Below are the code and all the weights of a small trained network. Each question names an input and a class and asks about switching units off, where a switched-off unit gives its printed mean instead of its output.

import numpy as np


def w(rows, s, z=0):
    codes = np.array(rows[::2]) - 128.0
    scale = np.full(codes.shape[1], s)
    scale[-1] = z or s
    return codes * scale


def f(y):
    return y / 2 * (1 + np.tanh(0.7978845608 * (y + 0.044715 * y**3)))


def log_softmax(a):
    a = a - a.max(-1, keepdims=True)
    return a - np.log(np.exp(a).sum(-1, keepdims=True))


def net(x, mask):
    res = np.array(x, float).reshape(1, 6) / 4 @ E
    y = f(res @ A[0][:, :-1].T + A[0][:, -1])
    res = res + np.where(mask, y, B[0][:, -1]) @ B[0][:, :-1]
    return log_softmax(res[-1] @ U[:, :-1].T + U[:, -1])


A, B = {}, {}
E = w([
[127,129,126,130],'x0',
[83,232,214,171],'x1',
[132,120,137,119],'x2',
[240,224,117,85],'x3',
[126,132,122,133],'x4',
[51,179,85,8],'x5',
],0.015)
A[0] = w([
[106,55,156,224,198],'neuron 0',
[221,155,165,170,141],'neuron 1',
[83,207,221,160,171],'neuron 2',
[154,81,32,125,249],'neuron 3',
[126,186,142,87,124],'neuron 4',
[115,69,180,168,131],'neuron 5',
[247,127,152,172,149],'neuron 6',
[8,85,129,108,144],'neuron 7',
[28,122,126,93,139],'neuron 8',
[138,103,125,203,224],'neuron 9',
[135,184,93,36,108],'neuron 10',
[100,85,125,171,147],'neuron 11',
],0.017,0.012)
B[0] = w([
[190,174,229,23,240],'neuron 0',
[151,123,98,234,216],'neuron 1',
[101,218,203,189,253],'neuron 2',
[184,3,81,42,234],'neuron 3',
[105,198,112,131,185],'neuron 4',
[157,217,143,54,189],'neuron 5',
[204,63,98,199,232],'neuron 6',
[13,32,98,209,234],'neuron 7',
[42,131,114,139,217],'neuron 8',
[181,91,223,115,213],'neuron 9',
[126,174,64,37,213],'neuron 10',
[144,137,171,31,181],'neuron 11',
],0.011,0.025)
U = w([
[174,102,162,56,253],'0',
[204,53,97,180,51],'1',
[78,52,84,107,187],'2',
[156,153,45,45,8],'3',
[141,179,220,124,87],'4',
[159,135,160,252,174],'5',
[35,156,142,174,54],'6',
[116,248,124,93,149],'7',
],0.014,0.0051)

Each question gives the input, the list of numbers given to net, and the class t.
The units are the neurons (one row each of A and B). Each row of codes is followed by its name. A weight is (code - 128) times the scale printed after its matrix; where a second scale follows, it is the last column's (A, B and U).
mask holds one flag per neuron, in row order. A switched-off neuron (its flag False) gives its mean, the last column of its row in B, instead of its output. The means were averaged over made-up inputs and are rounded, as every weight is.
A unit's drop is (log p(t) with every unit on - log p(t) with that unit switched off) / (log p(t) with every unit on - log p(t) with every unit switched off).
The circuit of an input: a set's keep is (log p(t) with only the set's units on - log p(t) with every unit switched off) / (log p(t) with every unit on - log p(t) with every unit switched off). Starting from all 12 units, units are removed one at a time, each time the one whose removal leaves the highest keep (on an exact tie, the one counted first), for as long as the keep stays at least 0.8.
units of the circuit, in order: the units of the circuit, biggest drop first
most important unit: the unit with the biggest drop
top k neurons: the k neurons with the biggest drops, biggest first
drop when u is switched off: that unit's drop, to one decimal
input [0,-3,-1,5,2,1], class 3: most important unit	neuron 10
input [-4,0,-3,6,-4,3], class 3: top 2 neurons	[neuron 2; neuron 10]
input [2,1,2,0,7,2], class 6: top 2 neurons	[neuron 0; neuron 3]
input [0,1,-8,1,1,7], class 7: top 3 neurons	[neuron 10; neuron 3; neuron 6]
input [-6,-5,7,0,7,2], class 2: top 2 neurons	[neuron 0; neuron 5]
input [-7,0,2,-8,-7,-4], class 0: top 2 neurons	[neuron 2; neuron 11]
input [6,-8,0,-5,3,0], class 0: top 2 neurons	[neuron 0; neuron 11]
input [-8,-5,-6,4,-3,0], class 1: top 2 neurons	[neuron 0; neuron 5]
input [6,0,2,5,-6,4], class 3: top 2 neurons	[neuron 2; neuron 10]
input [6,0,-8,6,-2,-8], class 1: top 2 neurons	[neuron 6; neuron 2]
input [0,1,3,7,7,2], class 7: top 2 neurons	[neuron 3; neuron 4]
input [0,1,-7,4,-1,-5], class 5: top 2 neurons	[neuron 3; neuron 1]
input [8,0,3,0,8,2], class 2: drop when neuron 2 is switched off	0.6
input [4,-1,2,6,-3,5], class 3: drop when neuron 3 is switched off	0.0
input [-2,4,3,-8,7,-2], class 4: units of the circuit, in order	[neuron 0]
input [2,1,8,5,-3,-1], class 5: drop when neuron 3 is switched off	0.7
